Below is a small trained network, with its code and all its weights. Each question gives an input and a target symbol and asks what happens when units are switched off, that is, made to give their printed mean instead of their output.

import numpy as np


def w(rows, s, z=0):
    codes = np.array(rows[::2]) - 128.0
    scale = np.full(codes.shape[1], s)
    scale[-1] = z or s
    return codes * scale


def norm(h):
    return h / np.sqrt((h * h).mean(-1, keepdims=True) + 1e-5)


def f(y):
    return y / 2 * (1 + np.tanh(0.7978845608 * (y + 0.044715 * y**3)))


def softmax(a):
    e = np.exp(a - a.max(-1, keepdims=True))
    return e / e.sum(-1, keepdims=True)


def log_softmax(a):
    a = a - a.max(-1, keepdims=True)
    return a - np.log(np.exp(a).sum(-1, keepdims=True))


def net(x, mask):
    ids = ['αβγδεζηθλμπστω'.index(c) for c in x.split()]
    T = len(ids)
    res = E[ids] + P[:T]
    u = 0
    for l in range(3):
        q, k, v = (norm(res) @ M[l].T for M in (Q, K, V))
        z = softmax(np.where(np.tri(T) > 0, q @ k.T / 4**0.5, -1e9)) @ v
        res = res + np.where(mask[u], z, O[l][:, -1]) @ O[l][:, :-1]
        u += 1
        y = f(norm(res) @ A[l][:, :-1].T + A[l][:, -1])
        res = res + np.where(mask[u : u + 4], y, B[l][:, -1]) @ B[l][:, :-1]
        u += 4
    return log_softmax(norm(res)[-1] @ U[:, :-1].T + U[:, -1])


Q, K, V, O, A, B = {}, {}, {}, {}, {}, {}
E = w([
[161,90,69,139,156,67,120,55,168,56,119,130],'α',
[205,103,127,134,166,90,196,60,139,133,72,56],'β',
[100,124,106,123,183,102,130,88,125,96,100,156],'γ',
[124,168,147,213,152,84,126,98,107,146,131,136],'δ',
[148,181,81,105,128,20,135,75,201,193,107,93],'ε',
[146,220,95,209,187,27,105,53,118,90,147,105],'ζ',
[58,223,106,84,189,82,114,133,77,152,213,81],'η',
[194,87,101,178,85,45,119,66,134,108,107,195],'θ',
[159,129,68,121,123,43,119,70,226,84,198,115],'λ',
[153,88,97,138,192,93,96,76,149,119,161,91],'μ',
[167,152,123,60,138,118,200,145,123,80,183,59],'π',
[253,195,78,186,98,46,154,112,147,81,121,106],'σ',
[188,140,28,87,121,75,128,113,133,77,84,118],'τ',
[210,104,182,152,136,128,159,171,25,64,133,146],'ω',
],0.0041)
P = w([
[105,117,164,111,104,138,118,170,133,123,119,129],'0',
[243,196,166,91,130,118,142,39,72,4,126,60],'1',
[127,119,123,136,130,104,154,103,89,144,154,168],'2',
[135,88,118,185,179,41,166,175,169,36,105,97],'3',
[246,210,134,100,132,112,123,53,65,3,116,72],'4',
[141,131,115,141,153,137,135,85,120,150,157,194],'5',
[136,117,121,192,192,37,140,175,184,50,90,94],'6',
[231,211,138,83,134,121,117,39,75,21,118,50],'7',
[130,148,72,150,173,181,132,92,150,160,149,205],'8',
[107,135,88,176,189,71,136,174,197,50,77,85],'9',
[243,201,117,40,113,133,136,37,78,19,97,34],'10',
],0.006)
Q[0] = w([
[158,172,107,3,67,161,152,95,111,186,172,103],'0.h0',
[106,43,154,161,28,121,109,128,219,233,50,196],'0.h0',
[106,168,190,122,74,226,96,119,54,204,142,141],'0.h0',
[36,167,122,143,179,53,118,151,170,143,178,133],'0.h0',
],0.0074)
K[0] = w([
[110,139,119,11,106,59,169,158,180,90,129,30],'0.h0',
[92,74,182,135,41,95,103,113,167,169,63,167],'0.h0',
[80,147,254,125,118,35,100,166,43,75,127,98],'0.h0',
[35,224,79,129,181,134,83,121,157,184,174,143],'0.h0',
],0.0085)
V[0] = w([
[72,108,135,53,108,140,104,156,65,69,102,190],'0.h0',
[150,30,187,84,138,122,176,138,138,103,65,85],'0.h0',
[113,209,177,153,102,88,211,130,167,181,49,136],'0.h0',
[154,171,254,254,86,140,146,142,123,95,227,101],'0.h0',
],0.0041)
O[0] = w([
[120,185,239,120,111,167,126,88,117,92,126,202,4],'0.h0',
[88,178,139,184,124,181,84,109,161,103,226,108,37],'0.h0',
[172,100,129,108,199,190,41,138,115,148,102,62,51],'0.h0',
[54,107,4,39,103,166,104,123,157,170,29,101,152],'0.h0',
],0.0044,0.0018)
A[0] = w([
[148,181,123,165,156,18,138,73,166,165,80,90,144],'0.n0',
[41,141,117,125,117,96,87,68,128,255,173,215,123],'0.n1',
[186,106,126,84,141,145,250,100,52,221,86,131,71],'0.n2',
[86,202,59,59,49,193,104,5,95,185,133,194,3],'0.n3',
],0.0042,0.0025)
B[0] = w([
[148,76,192,67,112,194,145,156,105,55,149,141,253],'0.n0',
[166,145,118,154,164,105,155,122,130,253,143,53,132],'0.n1',
[84,116,107,132,111,121,117,175,115,66,239,194,161],'0.n2',
[196,104,140,226,164,100,242,144,207,90,115,54,137],'0.n3',
],0.0052)
Q[1] = w([
[40,15,149,194,131,111,94,216,151,174,150,180],'1.h0',
[172,2,95,143,216,5,204,216,117,52,104,139],'1.h0',
[156,70,191,156,118,131,91,121,149,116,105,129],'1.h0',
[126,190,101,114,38,213,82,35,158,143,98,82],'1.h0',
],0.0095)
K[1] = w([
[127,80,104,72,243,21,253,131,57,124,91,154],'1.h0',
[241,199,19,120,251,222,194,140,198,171,162,249],'1.h0',
[95,116,191,81,206,106,86,147,114,182,113,188],'1.h0',
[31,109,186,139,3,114,22,147,160,151,75,19],'1.h0',
],0.0065)
V[1] = w([
[74,102,196,93,237,178,168,157,114,128,172,85],'1.h0',
[76,205,147,208,56,129,161,231,114,156,155,148],'1.h0',
[189,252,137,36,154,80,162,142,107,61,85,128],'1.h0',
[32,218,73,46,152,101,118,146,142,164,142,67],'1.h0',
],0.0043)
O[1] = w([
[157,194,69,91,123,91,162,49,138,160,65,217,179],'1.h0',
[154,114,148,4,87,143,174,227,153,120,55,125,72],'1.h0',
[220,27,80,174,206,195,83,153,134,50,118,164,178],'1.h0',
[156,198,195,87,205,105,127,145,111,39,136,200,2],'1.h0',
],0.0046,0.003)
A[1] = w([
[50,89,154,165,27,168,77,133,145,82,99,2,3],'1.n0',
[82,201,151,181,83,54,237,46,187,145,140,121,92],'1.n1',
[151,107,102,154,47,193,125,124,176,39,98,137,205],'1.n2',
[81,80,98,75,35,166,131,180,48,164,220,175,60],'1.n3',
],0.0058,0.0039)
B[1] = w([
[224,2,133,95,15,226,158,113,41,34,131,243,140],'1.n0',
[197,168,37,168,56,128,161,135,100,81,115,174,172],'1.n1',
[53,211,123,61,210,139,150,174,63,158,187,108,254],'1.n2',
[120,14,164,77,195,126,198,125,55,100,191,207,146],'1.n3',
],0.0054,0.0057)
Q[2] = w([
[189,147,122,104,216,59,141,186,122,42,98,52],'2.h0',
[200,194,111,87,122,141,98,22,99,132,140,79],'2.h0',
[131,85,85,129,109,10,249,195,106,112,110,110],'2.h0',
[121,56,104,189,204,48,123,127,140,100,145,154],'2.h0',
],0.011)
K[2] = w([
[99,174,66,115,172,208,89,202,201,170,167,233],'2.h0',
[104,254,134,72,52,163,25,117,127,106,103,171],'2.h0',
[167,101,40,153,139,183,217,138,150,245,204,179],'2.h0',
[168,78,49,109,219,124,115,74,139,164,135,152],'2.h0',
],0.0091)
V[2] = w([
[76,110,121,156,93,56,71,93,250,45,207,147],'2.h0',
[2,103,48,195,173,192,176,93,81,68,85,129],'2.h0',
[168,172,72,72,153,136,184,176,124,70,246,65],'2.h0',
[138,29,148,80,88,108,236,61,231,208,84,155],'2.h0',
],0.0049)
O[2] = w([
[14,145,96,97,142,218,159,191,131,69,178,186,111],'2.h0',
[91,160,186,68,103,57,123,90,94,254,162,205,171],'2.h0',
[52,73,139,210,88,156,36,116,207,183,95,195,253],'2.h0',
[158,246,141,69,147,201,74,54,86,74,124,98,86],'2.h0',
],0.0056,0.0072)
A[2] = w([
[62,123,141,65,27,174,102,144,117,176,101,122,2],'2.n0',
[104,144,102,202,152,122,121,107,187,208,113,171,101],'2.n1',
[143,135,90,162,147,191,136,69,100,223,255,210,81],'2.n2',
[104,138,187,154,77,193,137,169,167,146,184,136,69],'2.n3',
],0.009,0.0091)
B[2] = w([
[120,126,144,149,196,155,252,89,164,142,98,127,137],'2.n0',
[170,174,122,88,106,173,163,127,131,92,135,81,198],'2.n1',
[172,135,126,118,149,123,116,148,147,182,156,177,254],'2.n2',
[131,130,121,121,159,80,123,79,91,132,129,119,133],'2.n3',
],0.014,0.0092)
U = w([
[126,99,133,126,170,114,98,144,101,178,190,192,148],'α',
[209,193,70,140,106,210,110,110,169,171,127,115,86],'β',
[125,193,222,112,166,92,136,98,53,81,181,112,84],'γ',
[82,151,142,123,99,95,39,86,129,193,79,66,202],'δ',
[157,127,88,205,190,171,71,82,117,107,125,71,140],'ε',
[117,100,55,48,163,88,175,180,101,112,146,79,3],'ζ',
[179,97,161,118,145,89,114,154,169,56,50,182,34],'η',
[148,66,157,96,68,163,129,102,61,88,124,140,109],'θ',
[2,142,148,153,140,146,76,145,114,117,171,116,220],'λ',
[96,159,74,182,61,73,150,111,133,98,117,155,133],'μ',
[89,187,192,73,119,204,76,179,158,90,109,95,154],'π',
[109,71,75,172,66,161,90,185,169,168,72,99,133],'σ',
[140,117,228,178,95,88,135,165,179,101,187,76,102],'τ',
[78,122,159,156,151,164,191,88,144,160,93,112,172],'ω',
],0.0086,0.006)

Each question gives the input, a string of symbols that net reads in full, and the target symbol t.
The units are the heads (4 rows each of Q, K, V and O) and the neurons (one row each of A and B). Each row of codes is followed by its name. A weight is (code - 128) times the scale printed after its matrix; where a second scale follows, it is the last column's (O, A, B and U).
mask holds one flag per unit, layer by layer, with each layer's heads first. A switched-off unit (its flag False) gives its mean, the last column of its rows in O or B, instead of its output. The means were averaged over made-up inputs and are rounded, as every weight is.
A unit's drop is (log p(t) with every unit on - log p(t) with that unit switched off) / (log p(t) with every unit on - log p(t) with every unit switched off).
The circuit of an input: a set's keep is (log p(t) with only the set's units on - log p(t) with every unit switched off) / (log p(t) with every unit on - log p(t) with every unit switched off). Starting from the 12 units with the biggest drops (on a tie, the unit counted first), units are removed one at a time, each time the one whose removal leaves the highest keep (on an exact tie, the one counted first), for as long as the keep stays at least 0.8.
units of the circuit, in order: the units of the circuit, biggest drop first
most important unit: the unit with the biggest drop
k most important neurons: the k neurons with the biggest drops, biggest first
top k neurons in layer l: the k neurons of layer l with the biggest drops, biggest first
input α τ ζ ω ω β η, target β: units of the circuit, in order	(1.h0 2.n1)
input α ε π γ ω η θ θ ω π, target ω: most important unit	2.n0
input η π β π η θ ω μ α π η, target ε: units of the circuit, in order	(1.h0 2.h0 2.n2)
input ζ β η ω γ ω θ β, target α: units of the circuit, in order	(0.h0 1.h0 2.h0)
input η η α σ, target α: 2 most important neurons	(1.n2 0.n0)
input ζ γ ω η β ω α λ, target α: units of the circuit, in order	(1.h0 0.h0 2.h0)
input π ζ γ ζ μ, target η: units of the circuit, in order	(1.h0 0.h0 0.n0 2.h0)
input ζ ω γ α γ β ω ω, target α: units of the circuit, in order	(1.h0 0.h0 2.h0)
input μ α π σ ω, target π: units of the circuit, in order	(0.h0 1.h0 2.h0 2.n2)
input η η μ ε β, target ε: units of the circuit, in order	(1.h0 2.h0 0.h0 2.n2)
input θ σ ω η τ, target θ: units of the circuit, in order	(1.h0 1.n0 0.h0 0.n0)
input ω ε η ε β β δ, target β: 2 most important neurons	(2.n1 0.n2)
input ω η π η τ, target δ: 3 most important neurons	(1.n2 2.n2 0.n3)
input π π π ζ α β ε η ω π τ, target η: most important unit	1.h0
input ω β β η ε ω ω σ ω δ β, target δ: 2 most important neurons	(1.n2 2.n2)
input η α δ τ π α ζ α, target ε: units of the circuit, in order	(1.h0 2.h0 2.n2)
input λ β ω π ζ η γ α ζ η, target ζ: 3 most important neurons	(2.n2 2.n1 0.n1)
input π τ τ λ λ μ ω η ζ β, target ζ: 3 most important neurons	(2.n2 1.n2 0.n2)
input α ω α α β, target ω: 2 most important neurons	(2.n0 1.n2)
input λ π π ω, target π: 2 most important neurons	(2.n1 2.n2)
input μ α π α, target π: most important unit	2.h0
input α ζ ζ α ζ ζ ζ, target ζ: 3 most important neurons	(2.n2 0.n2 2.n1)
input γ α λ ω α λ ε ζ ω, target β: 3 most important neurons	(0.n3 2.n1 0.n0)
input δ ε λ μ γ μ π ω ω, target β: 4 most important neurons	(0.n3 2.n1 0.n0 0.n1)
input β β η π ε τ β ζ, target μ: top 2 neurons in layer 1	(1.n2 1.n1)
input ω θ η ω ω λ β α λ λ, target λ: 2 most important neurons	(1.n2 2.n2)
input ζ β π γ λ, target α: most important unit	1.h0
input π β ω ζ η, target η: 2 most important neurons	(0.n0 2.n2)
